Known rows, with every step that occurs:
verided vifi gibiz togon vuvad tosu: [ 4.24  0.38 -2.42 -3.44 -2.44  0.71  2.17  1.60  2.74  1.38 -5.55  2.21
 -2.15 -0.96  1.42 -0.48  0.28  3.62 -4.33 -1.94  2.47 -1.80 -1.50  0.74
 -0.17  3.90 -1.39 -1.65 -2.59 -0.08 -2.53 -3.22  2.34 -0.77 -2.27 -1.89
 -2.11 -0.52  2.89 -1.12  3.41  0.98  3.61]
gibiz togon ruvom nipim verided: [ 4.79 -0.99 -2.03 -1.94 -1.88  0.19  1.99  2.60  2.10 -1.03 -3.84  0.40
 -1.65 -2.18  4.56 -1.80 -0.62  2.80 -5.98 -2.63  3.25  0.10  1.12 -4.25
  1.27  5.95  1.76 -0.45 -6.26 -0.34 -1.73 -2.87  2.49  1.82 -1.63 -0.82
 -3.53  2.07  2.79 -0.30  0.72  4.40  4.03]
tosu vifi verided togon: [ 6.93  1.74 -3.92 -1.72 -1.18 -0.47  0.96  3.67  3.52 -3.56 -3.74  1.37
 -0.68  0.76  2.41 -0.97  1.17  7.00 -3.73 -0.72  5.72 -1.76 -0.43 -1.41
  1.96  1.55 -2.30  2.22 -1.29  1.26 -2.17 -1.59  0.66 -1.11 -3.36 -2.34
 -4.27  1.34  4.25  2.03 -1.84  1.34  2.64]
tosu vuvad vifi togon ruvom nipim gibiz verided: [ 4.44  0.71 -2.61  0.18 -0.90  0.26  1.23  0.38  0.27  1.46 -1.26 -1.48
 -4.88 -3.97  5.52 -1.17  2.94  4.07 -5.31 -0.82 -2.87  0.73  0.14 -1.74
  0.00  2.72 -0.32 -1.54 -5.41 -3.61 -4.40 -2.28  0.85  2.30 -4.34  0.42
 -2.83  0.98  1.31 -3.27  0.00  5.68  2.07]
nipim verided vifi vuvad tosu togon ruvom gibiz: [ 8.26  0.83 -2.56 -1.74 -0.76  3.24  3.23 -0.51  2.83 -0.91 -4.06 -2.62
 -0.54 -0.91  4.62 -4.57  0.16  3.45 -5.01 -1.31  3.73 -1.67 -1.84 -5.38
  3.46  2.99  2.66  0.28 -4.36  0.74 -3.95 -3.27  0.27 -3.31 -2.89  0.36
 -3.02  0.76  2.04 -2.98 -0.97  0.80  0.15]
ruvom verided togon tosu vifi vuvad nipim: [ 8.73  3.37 -2.81 -3.19 -0.96  1.00  1.49  1.55  3.72 -3.26 -3.53  1.90
 -1.92  1.35  2.35 -1.38  0.03  2.68 -1.06 -3.10  4.20  0.23 -4.33 -2.21
  2.93  1.35 -1.86  0.83 -0.76  0.78  0.67 -2.88  1.12 -1.64 -2.78 -1.01
 -5.27  0.43  4.42 -1.62 -2.54  0.80  2.26]
ruvom gibiz togon vuvad nipim verided vifi: [ 5.64  1.99 -0.75 -2.55 -2.49 -1.24  2.65  1.79  2.91  1.18 -3.73  1.76
  0.78 -0.83  3.73 -0.92  0.85  2.65 -4.47 -2.81  3.09 -0.38 -1.16 -2.26
  0.07  6.48 -0.03 -0.59 -2.94 -1.09 -1.91 -4.39  3.93  1.04 -2.07 -1.48
 -3.67  1.05  2.34 -2.14  0.32  4.10  1.94]
nipim verided vifi vuvad: [ 6.08  0.11 -2.20 -1.93 -0.07  0.74  0.84  4.99  4.75 -2.07 -5.24 -1.53
 -1.21 -0.14  2.74 -2.57  0.10  4.13 -6.13 -0.63  4.10 -2.49  0.53 -3.74
  2.16  3.67 -0.88  0.85 -4.37 -1.35 -3.38 -2.47  3.22 -0.03 -3.55 -1.38
 -1.12  1.48  4.47  2.57  1.07 -0.43  2.58]
nipim gibiz togon tosu vuvad: [ 5.95 -0.81  0.24 -1.00 -1.25  0.38  0.80  1.06  3.71  1.83 -5.98  0.37
 -3.65 -2.74  1.45 -0.14 -2.77  2.76 -4.67 -1.94  2.44  1.49 -0.43 -0.72
  2.37  4.09 -0.73 -0.41 -2.43 -0.55 -3.37 -4.53 -1.96  0.36 -1.07 -0.74
 -4.93  0.41  0.99  0.22  1.93  0.36  2.68]
tosu vuvad vifi gibiz verided: [ 2.68  0.16 -2.42 -1.70 -2.39 -0.94 -0.35  0.07  2.62  2.00 -2.50  0.66
 -4.69 -2.05  1.05  0.65  0.70  5.02 -4.71 -0.06 -1.04  0.69 -0.03  0.55
 -1.87  1.31 -4.13  0.96 -3.67 -3.07 -6.09 -2.89  2.90  1.14 -3.40 -2.33
 -1.89 -0.12  2.03  1.48  1.97  1.58  0.99]
vifi gibiz togon tosu verided nipim: [ 3.77 -0.09 -3.19 -3.95 -1.08  0.71  2.27  0.90  1.81  2.15 -4.37  0.64
 -0.95 -2.99 -0.17 -0.47 -1.58  2.25 -2.18 -1.40  4.25 -1.05 -0.29 -0.57
  2.01  2.36  0.10  0.40 -2.79 -0.60 -0.61 -3.13  1.04  1.40 -2.35 -2.06
 -4.04 -0.30  3.71  0.46  1.56 -0.45  0.57]
ruvom verided vifi vuvad tosu: [ 6.53  0.00 -0.81 -2.58 -0.84  2.06  1.65  1.96  3.95 -3.09 -5.21 -0.49
 -1.42  0.60  1.47 -2.71  0.20  2.89 -3.80 -0.73  3.65 -0.76 -0.70 -3.06
  0.84  2.56 -1.38 -0.04 -2.88  0.17 -0.91 -2.90  3.17 -2.43 -2.97 -0.10
 -1.26  0.09  3.40 -0.41  1.85  0.06  3.09]
vuvad nipim gibiz togon: [ 2.51  0.17 -0.28 -1.03 -3.39  1.19  0.73  0.82  4.10  0.00 -4.75  3.41
 -2.78 -0.94  1.49  0.66  1.73  3.47 -5.49 -1.20  3.53  2.11  0.33 -1.14
 -0.36  4.78 -0.94 -0.20 -3.83 -2.20 -0.50 -2.96  1.18  2.79 -1.97  0.63
 -3.78  2.23  3.28 -0.11  1.34  3.21  1.33]
vifi vuvad verided togon ruvom nipim gibiz: [ 6.15  1.28 -1.97 -2.07  2.03  3.08  1.40  0.83  2.81 -1.82 -3.88  0.19
 -4.14  0.70  3.68 -1.82  0.36  4.68 -4.54  0.20  2.13 -0.63  0.63 -3.50
  1.96  4.04  2.16 -1.02 -3.65 -2.52 -1.14 -1.52  1.27  0.83 -5.25  0.83
 -3.41 -0.37  2.53 -3.84 -0.40  3.62  4.01]
tosu togon gibiz verided vifi vuvad nipim: [ 4.62  1.72 -4.23 -3.45 -2.54  0.67  2.87  1.43  3.11  0.91 -3.00  0.85
 -0.64 -0.33  1.95 -2.34  2.27  5.67 -4.10 -1.23  1.83 -0.76 -2.13 -3.60
  0.67  2.83 -1.80  1.30 -4.35 -2.43 -3.29 -2.66  2.28 -0.55 -2.70 -0.50
 -5.10  0.23  3.99 -2.13  0.03  2.41 -0.21]
nipim verided togon gibiz: [ 4.73 -1.86 -2.23 -2.11 -1.39  0.27 -0.15  2.36  3.60 -2.33 -3.43  0.89
  1.19  0.03  1.02  0.16  0.25  5.69 -5.56 -0.66  5.63 -1.74  1.09 -2.95
  0.75  4.45 -1.46  0.85 -2.59  0.60 -2.28 -2.81  0.91  0.34 -1.16 -2.16
 -5.65  0.33  2.60 -0.60  0.37  2.61  1.21]
verided vifi togon tosu vuvad nipim: [ 7.12  2.13 -3.60 -2.50 -1.61  0.47  2.10  0.52  2.79 -1.20 -2.95  1.47
 -0.26 -2.06  3.53 -1.72  2.83  2.91 -3.25 -2.33  0.27 -0.28 -4.63 -0.67
  1.00  2.26 -2.26 -0.88 -2.21 -0.50 -3.16 -2.47 -0.94 -0.65 -2.33 -1.55
 -6.06  1.79  2.44 -2.78 -1.10  1.23  1.11]
tosu vifi vuvad verided nipim gibiz: [ 3.96  2.87 -3.75 -2.11  0.65  0.33  0.71  1.54  6.16 -0.68 -5.57 -1.69
 -2.37 -1.10  2.15 -0.44  1.35  3.84 -3.74  1.22  4.27 -1.43  1.83 -1.39
  3.32  2.18  0.92 -1.13 -2.12 -3.14 -0.51 -1.34  2.01  0.88 -5.00  1.41
 -1.79 -0.68  3.91  0.32  0.59  0.52  2.25]
verided nipim gibiz togon: [ 2.56 -0.40 -1.37 -2.21 -1.85 -0.35  0.60  1.99  3.82  0.58 -6.15  1.44
 -1.68 -3.08  1.01  1.11  1.52  3.42 -5.43 -0.63  5.21  0.21  2.13 -0.41
  1.88  3.78  0.48 -1.14 -4.72 -2.58 -1.12 -3.02  1.14  2.31 -3.20  0.99
 -3.53  1.34  4.17  0.33  2.71  2.67  2.19]
ruvom togon gibiz verided vifi vuvad nipim: [ 2.60  1.22 -2.86 -4.44 -2.75 -0.59  2.75  2.93  1.96  1.15 -2.30  1.31
 -1.13 -0.63  1.80 -1.32  1.83  5.08 -4.27 -1.85  2.69 -1.14 -1.31 -3.74
 -0.41  3.65 -0.14 -0.39 -4.18 -2.23 -1.82 -3.46  4.02  1.31 -1.95 -0.58
 -2.97  0.68  4.07 -1.67  1.23  3.32  2.59]
vuvad tosu verided nipim gibiz: [ 3.75 -0.38 -1.93 -2.21  0.72  2.83  1.87 -2.23  5.38 -1.09 -6.44  0.08
 -0.82 -1.91  0.24 -0.47  0.90  3.66 -4.21  2.02  4.95 -0.96  2.01 -1.27
  1.49  2.65  2.33 -1.36 -2.29 -1.37  0.44 -0.83  0.43  1.75 -2.11  1.13
 -3.48 -1.48  1.93  0.40  1.08  0.44  0.38]
ruvom togon vuvad tosu verided nipim gibiz: [ 4.64 -0.15 -1.18 -3.22  2.03  3.38  2.48 -1.08  4.46  1.45 -6.01 -0.42
 -0.81 -2.65  2.44 -0.96 -0.17  3.59 -3.56  0.92  4.76 -2.09  0.86 -1.35
  2.67  4.45  4.12 -3.41 -0.03  0.18  1.37 -1.88  0.78  1.69 -1.28  0.10
 -3.60 -2.40  0.72 -0.83  2.00  1.43  4.02]
nipim gibiz verided togon: [ 4.65 -0.41 -0.05 -2.17 -0.26  0.61  0.30  2.41  3.20 -0.50 -6.36  2.34
 -4.60 -0.53  0.86  0.08  0.15  5.89 -5.57  0.97  4.73  0.99  1.33 -1.60
  1.11  2.82 -0.53  0.69 -2.61 -2.26 -3.74 -3.02  1.05  2.42 -2.63  0.04
 -4.09  0.57  2.96  1.24  1.32  2.35  2.97]
gibiz togon tosu vuvad verided nipim: [ 4.82  0.38 -1.34 -4.32 -0.63 -0.75  2.34 -0.31  4.50  1.54 -6.02 -0.51
  0.68 -2.29  1.89 -1.36 -0.53  0.11 -1.72 -0.85  2.37  0.61 -0.79 -1.30
  2.46  4.05 -0.87 -0.66 -1.63  0.57 -1.25 -3.76  0.71 -0.86 -1.41 -1.49
 -5.85 -1.54  0.39 -1.42  2.48  1.16  5.46]
verided vifi gibiz togon ruvom nipim: [ 3.79  1.10 -4.64 -3.29 -2.81 -0.98  2.61  1.63 -0.34 -0.15 -1.83  3.01
 -3.87 -3.02  2.95 -0.25  1.00  5.57 -5.53 -2.65  1.73 -0.91 -0.76 -0.88
 -0.21  3.08  1.50 -1.23 -6.84 -2.94 -3.48 -2.49  2.07  1.32 -4.67 -0.35
 -2.50  2.23  4.82 -2.32  0.38  4.02  1.47]
gibiz togon vuvad nipim: [ 4.70  0.77 -1.70 -2.94 -2.93  0.99  1.78  1.65  5.08  0.24 -5.07  3.24
 -1.13  0.49  2.27 -0.18  1.24  2.89 -4.36 -3.13  2.70  0.83 -1.50 -0.43
 -0.50  6.61 -3.09 -1.15 -2.97 -0.50 -0.79 -2.93  1.83  1.17 -0.43 -2.67
 -5.16  0.99  2.64 -0.44  2.84  2.84  4.28]
verided nipim gibiz togon vuvad vifi: [ 2.35  0.38 -1.79 -1.76 -1.43  0.01  0.52  1.24  3.73  2.48 -4.61  0.42
 -1.53 -2.88  2.30  0.42  3.69  2.71 -4.28 -1.47  1.92 -0.75  1.05  0.96
  1.19  4.23 -1.56 -2.82 -4.22 -2.90  0.13 -2.76  1.73  1.82 -3.10 -0.48
 -3.11 -0.58  3.35 -0.78  3.45  2.87  3.83]
togon ruvom nipim verided: [ 5.13 -0.64 -3.08 -1.99 -0.44  0.81  1.01  1.27  2.78 -2.78 -3.63  0.80
 -2.24 -2.20  4.22 -1.54 -0.44  4.71 -6.40 -1.61  2.84 -0.37  1.39 -4.03
  1.26  4.75  2.17 -1.41 -6.05 -1.61 -2.42 -1.48  2.12  2.36 -1.73 -0.67
 -3.90  1.85  2.97  0.17 -0.29  3.20  2.34]
tosu vuvad togon gibiz verided vifi: [ 4.08  0.72 -2.45 -3.28 -2.45 -3.17  3.05  0.78  2.36  0.42 -3.12 -0.13
  0.36 -0.76  1.68 -0.17  0.44  4.49 -4.75  0.64  2.94 -1.21 -0.38 -1.98
 -0.60  3.58 -1.74 -0.74 -2.63 -0.67 -6.17 -3.72  0.80 -1.50 -2.36 -2.54
 -4.16 -0.85  1.94 -2.14  1.38  2.58  2.53]
vuvad tosu togon ruvom verided: [ 6.59 -1.29 -1.02 -2.24 -1.92  4.11  2.17 -2.23  2.87 -2.53 -3.88 -0.19
 -1.97 -1.16  3.47 -3.27  0.28  3.81 -3.90 -0.48  3.82  1.59 -1.41 -4.09
  2.39  3.12  0.37 -0.36 -2.49  2.55 -1.40 -2.87 -1.15 -2.61 -0.61 -0.15
 -5.36  0.89  0.71 -2.09  0.67  1.73  2.10]
verided nipim gibiz togon tosu vuvad vifi: [ 3.52  0.32 -1.48 -1.68 -1.47 -0.84  0.77 -0.88  3.12  2.60 -4.35 -0.17
 -1.56 -4.41  1.87  0.17  1.93  1.28 -3.15 -1.69  0.66  0.41 -0.70  0.57
  2.27  2.01 -0.95 -1.71 -4.04 -2.09 -1.20 -3.51 -0.47  0.53 -2.78  0.15
 -4.47 -0.79  2.12 -1.23  1.55  1.49  2.42]
vifi togon tosu vuvad: [ 7.94 -0.66 -2.68 -1.21 -0.85  1.72  0.28  2.08  3.43 -0.80 -4.22 -0.59
 -1.27 -2.18  2.53 -1.63 -0.48  2.81 -3.86 -2.48  1.61  0.20 -2.14 -0.77
  1.62  2.92 -3.38 -0.32 -1.69  0.70 -4.11 -3.27 -2.27 -1.24 -0.96 -2.72
 -5.88  1.52  1.64 -0.77  1.38 -0.26  2.19]
vifi gibiz verided togon vuvad: [ 5.24  0.61 -2.07 -4.16 -0.22  0.06  0.48  3.11  2.33  1.33 -5.53  2.89
 -4.57  0.04  0.98  0.78 -1.20  6.16 -4.56 -0.72  3.09 -0.94 -0.48  0.38
  0.56  3.36 -2.49 -0.01 -1.78 -1.66 -5.15 -3.13  2.86  1.67 -2.94 -3.33
 -3.98 -0.53  3.20  0.36  2.38  1.90  3.66]
nipim verided togon vuvad tosu vifi: [ 8.24  1.33 -3.11 -2.50  0.11  1.16  1.41  1.37  6.39 -2.60 -6.68  0.59
 -0.26  0.85  3.75 -1.29  0.15  3.71 -3.97 -0.99  5.31 -2.39 -1.64 -1.27
  2.73  3.84 -0.20 -0.96  0.28  2.74 -1.30 -1.74  0.96 -1.46 -0.72 -2.02
 -4.61 -1.56  1.63  0.45 -0.29  1.08  5.11]

Rows:
[ 4.96  2.03 -0.41 -3.67 -3.09 -1.87  2.29 -0.16  0.11  1.56 -2.10  2.52
 -2.33 -2.56  2.19  0.26 -1.15  2.30 -2.15 -2.32  0.42  0.99 -3.82 -0.76
  0.88  2.40 -1.23  0.48 -1.98 -0.37 -2.54 -4.92  2.57 -0.12 -3.87 -1.13
 -3.82  0.76  2.19 -2.84 -0.88  2.57  0.61]  ruvom verided vifi gibiz togon tosu vuvad nipim
[ 2.81  1.68 -2.25 -1.53 -2.32 -1.09  2.10  1.64  3.04  0.25 -6.35 -0.19
 -0.10 -2.45  2.38 -0.27  1.54  3.24 -3.45 -0.26  5.37 -1.68  1.63 -1.25
  3.31  1.73  1.57 -0.25 -2.92  0.42  0.86 -2.13  2.31  0.48 -3.43  1.47
 -2.00 -0.02  3.86  0.60 -0.10  2.35  2.43]  vuvad tosu vifi verided nipim gibiz togon
[ 2.90  3.06 -4.92 -4.62 -1.93 -2.66  1.80  0.92  0.97  1.20 -4.88  1.80
 -2.24 -3.17  1.56  0.21 -0.19  2.12 -1.94 -0.64  5.10 -1.07 -1.23 -0.18
  2.73 -0.80  0.73 -2.01 -2.45 -1.46 -3.11 -2.80  1.96  0.69 -3.06 -1.18
 -3.22 -0.31  6.03 -0.07 -0.10 -0.33  1.80]  vuvad togon tosu vifi gibiz verided nipim
[ 8.19  3.32 -4.04 -2.57 -0.67  1.14  2.67  0.16  4.16 -2.43 -2.52 -1.18
 -2.29  2.23  2.83 -1.82  0.60  4.69 -3.03 -1.23  4.72 -0.53 -1.37 -2.68
  1.79  3.23 -0.16  0.54 -1.65 -0.12 -2.89 -2.86 -0.63 -2.61 -3.77 -1.26
 -3.93  0.15  2.21 -3.31 -0.95  1.84  2.39]  tosu vifi vuvad verided togon ruvom gibiz
[ 4.57  2.55 -0.61 -3.29 -0.64 -1.53  2.45 -0.96  2.72  1.61 -5.65  2.31
 -4.54 -2.80  2.09 -0.54 -0.08  4.25 -4.19 -0.10  0.18  1.26 -2.03 -1.35
  1.85  2.11  0.88 -1.22 -3.01 -3.64 -4.22 -3.12  0.92  2.70 -2.09  0.71
 -4.86 -0.23  1.49 -0.32 -0.93  1.38  1.17]  togon tosu vuvad nipim gibiz verided vifi
[ 6.14  2.30 -2.73 -1.99 -2.63  0.31  2.00  3.65  4.86  0.00 -5.12 -0.37
 -1.02 -0.12  3.57 -2.41 -0.91  0.17 -2.92 -4.01  3.74 -0.38 -2.58 -3.57
  3.31  3.72 -1.00  1.04 -3.01  0.85  0.21 -3.45  2.34  0.08 -1.05 -1.30
 -3.29  1.22  4.22  1.35 -0.72  0.01  3.03]  gibiz togon tosu vifi vuvad nipim verided
[ 6.65  1.69 -3.70 -2.61 -0.33  0.84  0.52  1.22  4.39 -1.02 -5.46  1.27
 -1.88  0.05  3.10  0.29 -0.75  4.65 -4.08 -0.79  4.48 -3.11 -1.63 -0.04
  2.27  2.55 -0.01 -0.69  0.27  1.70 -2.54 -1.87  2.08 -0.58 -2.54 -2.13
 -3.19 -1.45  2.49 -0.13 -0.66  0.95  2.84]  nipim verided togon vuvad tosu vifi gibiz
[ 4.01  0.58 -1.96 -2.41 -1.83 -1.73  1.69  1.17  1.56  1.99 -3.38 -1.22
  1.56 -2.96  2.54 -1.72  1.69  1.27 -1.61 -2.37  0.51 -1.15 -0.98 -0.99
  2.35  1.84 -2.98  0.49 -4.03  0.51 -0.81 -3.36  1.90 -0.98 -2.81 -2.55
 -4.25 -0.52  2.54 -0.05  0.81  1.33  3.74]  gibiz togon tosu vuvad vifi verided nipim
[ 5.35  2.09 -1.96 -4.61 -1.23 -0.75  1.27 -0.96  1.80  1.33 -4.50  4.28
 -3.99 -0.85  1.08  1.07 -1.12  4.06 -2.79 -1.24  0.82  0.87 -3.78  0.08
  0.73  1.26 -1.71  0.84 -1.82 -1.41 -5.06 -3.21  1.65  1.50 -2.69 -2.16
 -6.14 -0.48  2.19 -1.53 -1.16  1.95  1.26]  vifi gibiz verided togon tosu vuvad nipim
[ 3.41  0.14 -2.91 -0.87 -2.48 -1.02  0.95  0.06  0.55  1.80 -0.24 -0.56
 -2.83 -3.48  5.11 -0.07  0.38  2.93 -5.28 -2.21 -1.67 -0.68 -0.34 -1.70
 -0.24  3.78 -0.03 -0.04 -6.03 -1.48 -3.91 -2.94  3.27  1.19 -4.60 -1.56
 -1.74  0.76  1.74 -2.02 -0.41  5.07  1.76]  tosu vuvad vifi gibiz togon ruvom nipim verided
[ 4.68  1.42 -1.19 -2.46 -1.72 -1.80  1.39  1.73  2.03  0.63 -5.11  0.18
 -2.38 -4.35  2.01  0.07 -0.84  1.94 -2.19 -1.83  5.49  0.88  0.27 -1.25
  4.64  1.81  1.65 -1.32 -2.10 -0.69  1.11 -4.32  0.64  0.99 -2.62  1.64
 -3.97  0.42  3.82 -0.37  0.07  1.66  1.98]  ruvom verided nipim gibiz togon tosu vifi
[ 5.74  2.46 -4.90 -2.21 -2.09 -0.30  1.08  2.30  5.15 -2.52 -2.54  0.52
  0.99  1.73  2.51  0.31  1.60  4.84 -4.20 -2.04  4.76 -2.69 -1.67 -2.87
  1.63  3.47 -1.49  1.26 -2.46  0.08 -0.98 -1.83  2.04 -0.18 -2.91 -1.48
 -4.76  0.18  4.23 -1.60 -2.51  2.85  0.20]  tosu vifi vuvad nipim verided togon gibiz
[ 2.99  1.22 -4.46 -3.53 -0.91  0.52  0.41  0.20  1.94  3.85 -3.46  0.89
 -2.66 -3.73  2.70 -0.80  2.88  4.83 -3.12 -0.46  0.29 -1.07 -0.81  0.63
  1.36  1.11 -2.17 -0.97 -3.47 -3.18 -3.60 -2.23  3.33  0.95 -3.95 -1.78
 -3.89 -1.25  3.76 -0.52  2.05  1.99  1.63]  tosu togon vuvad vifi gibiz verided nipim
[ 4.01  0.29 -2.93 -4.08 -0.65  1.71  3.02 -0.22  3.79  2.44 -5.82  0.20
 -0.10 -1.28  0.74  0.00 -0.67  2.05 -2.75 -0.69  3.63 -2.44 -0.05  0.45
  0.95  4.38 -0.08 -1.10 -1.64  0.54 -0.30 -2.30  2.60  0.47 -2.30 -2.42
 -3.07 -2.34  2.01 -0.93  3.24  1.10  2.71]  vifi gibiz togon vuvad tosu verided nipim
[ 5.37  0.19 -1.21 -2.64 -1.62 -1.82  1.49  2.63  1.37  2.39 -4.21 -0.32
 -2.00 -3.43  2.79 -0.81 -2.78  2.64 -4.45 -1.66  1.85 -1.48 -1.72 -1.58
  2.65  2.92 -0.09  0.88 -2.69  0.24 -5.05 -4.73  1.82 -0.07 -3.18 -2.12
 -2.70  0.56  2.02  0.51  0.22  0.30  1.80]  nipim verided vifi gibiz togon tosu vuvad
[ 7.27  1.92 -2.33 -1.59 -1.92  0.83  2.06  2.13  4.00  0.99 -4.27 -1.39
 -1.43  0.22  1.50 -3.04 -2.43  0.77 -1.13 -3.45  3.94  1.15 -1.04 -2.66
  1.37  3.43 -1.59  1.07 -0.81  0.27 -0.60 -4.97  0.67 -2.61 -1.12 -1.12
 -3.17 -0.27  2.45 -1.31  1.34 -0.66  3.04]  ruvom gibiz togon tosu vifi vuvad verided
[ 5.88  0.11 -0.33 -1.80  0.05  2.55  4.08  0.62  4.49  1.49 -6.25 -0.74
 -1.62 -0.50  2.00 -2.29 -0.34  3.33 -4.20  0.39  3.41 -1.51  0.03 -1.42
  1.24  5.61  0.95 -1.11 -0.70  0.43 -0.20 -2.84  0.22  0.05 -1.44 -0.75
 -2.57 -1.93  0.35 -0.25  2.42  0.76  3.81]  nipim gibiz togon vuvad tosu verided vifi
[ 4.40  2.36 -2.83 -3.11  1.26  1.22  1.10  1.71  3.77  1.24 -4.95 -1.64
 -2.56 -3.07  3.20 -2.11 -0.34  2.37 -1.76 -0.34  4.57 -1.22 -0.22 -2.60
  5.13  1.42  3.64 -2.36 -0.46 -1.22  1.41 -2.84  0.95  0.57 -3.07  1.62
 -2.66 -0.92  3.36 -0.65  0.22 -0.45  4.40]  ruvom togon tosu vifi vuvad verided nipim gibiz
[ 4.56  2.25  0.99 -2.51 -2.89 -1.71  3.83 -1.10  1.42  0.34 -2.20  0.26
 -3.56 -2.00  4.38  0.33  1.24  3.80 -5.09 -0.43  1.08  1.35 -1.71 -2.50
  2.10  5.06  1.44 -0.83 -3.81 -1.04 -2.68 -4.21  0.63  1.09 -4.59  0.83
 -3.51  1.70  0.57 -3.59 -1.00  5.60  1.61]  tosu vuvad nipim gibiz togon ruvom verided vifi
[ 5.85  1.13 -0.55 -1.91  0.70 -0.54  2.33  0.06  2.16  1.73 -4.57  0.82
 -2.39 -3.46  3.49 -2.12 -1.43  2.37 -2.81 -0.55 -0.16  0.87 -0.54 -1.88
  1.33  3.72  2.14 -1.14 -1.76 -2.08 -1.46 -3.60  1.06  0.26 -3.31  1.17
 -4.15 -1.43  0.39 -2.99 -0.04  2.77  4.17]  ruvom nipim gibiz togon tosu vuvad verided vifi
[ 4.53  2.89 -1.84 -2.59 -1.12  0.81  1.65  2.44  2.84  2.02 -4.89  1.04
 -5.70 -2.06  3.13 -1.72 -1.09  3.22 -3.01 -2.24  3.16  0.92 -2.09 -3.08
  3.27  1.64  2.18 -1.05 -1.92 -2.04 -0.54 -3.50  1.76  2.58 -1.33  1.20
 -2.80  0.72  3.99  0.89 -0.71  0.52  3.15]  ruvom togon tosu vifi vuvad nipim gibiz verided
[ 5.92  3.37 -3.94 -3.62 -1.48 -1.04  3.13  1.44  2.80 -2.86 -2.96 -2.51
 -0.73 -0.22  4.29 -0.91  1.40  1.74 -3.11 -0.89  6.14 -1.91 -1.01 -3.04
  4.30  2.33  0.81 -2.20 -3.71  0.63 -1.35 -2.54  1.09 -2.30 -5.13 -1.10
 -2.22  0.98  5.37 -2.41 -0.38  1.81  3.36]  tosu vifi vuvad togon ruvom verided nipim
[ 2.25  0.64 -0.69 -0.51 -1.65 -1.86  0.79  1.33  1.95  2.40 -3.16 -1.59
 -0.06 -3.16  3.01  0.30  2.80  3.32 -3.98  0.06  0.83 -1.20  1.68 -0.55
  1.78  2.54 -1.73  0.59 -4.24 -1.53 -1.54 -2.96  2.60  0.88 -5.46 -0.51
 -2.11  0.02  2.47 -0.08  0.70  3.67  2.29]  tosu vuvad vifi verided nipim gibiz togon
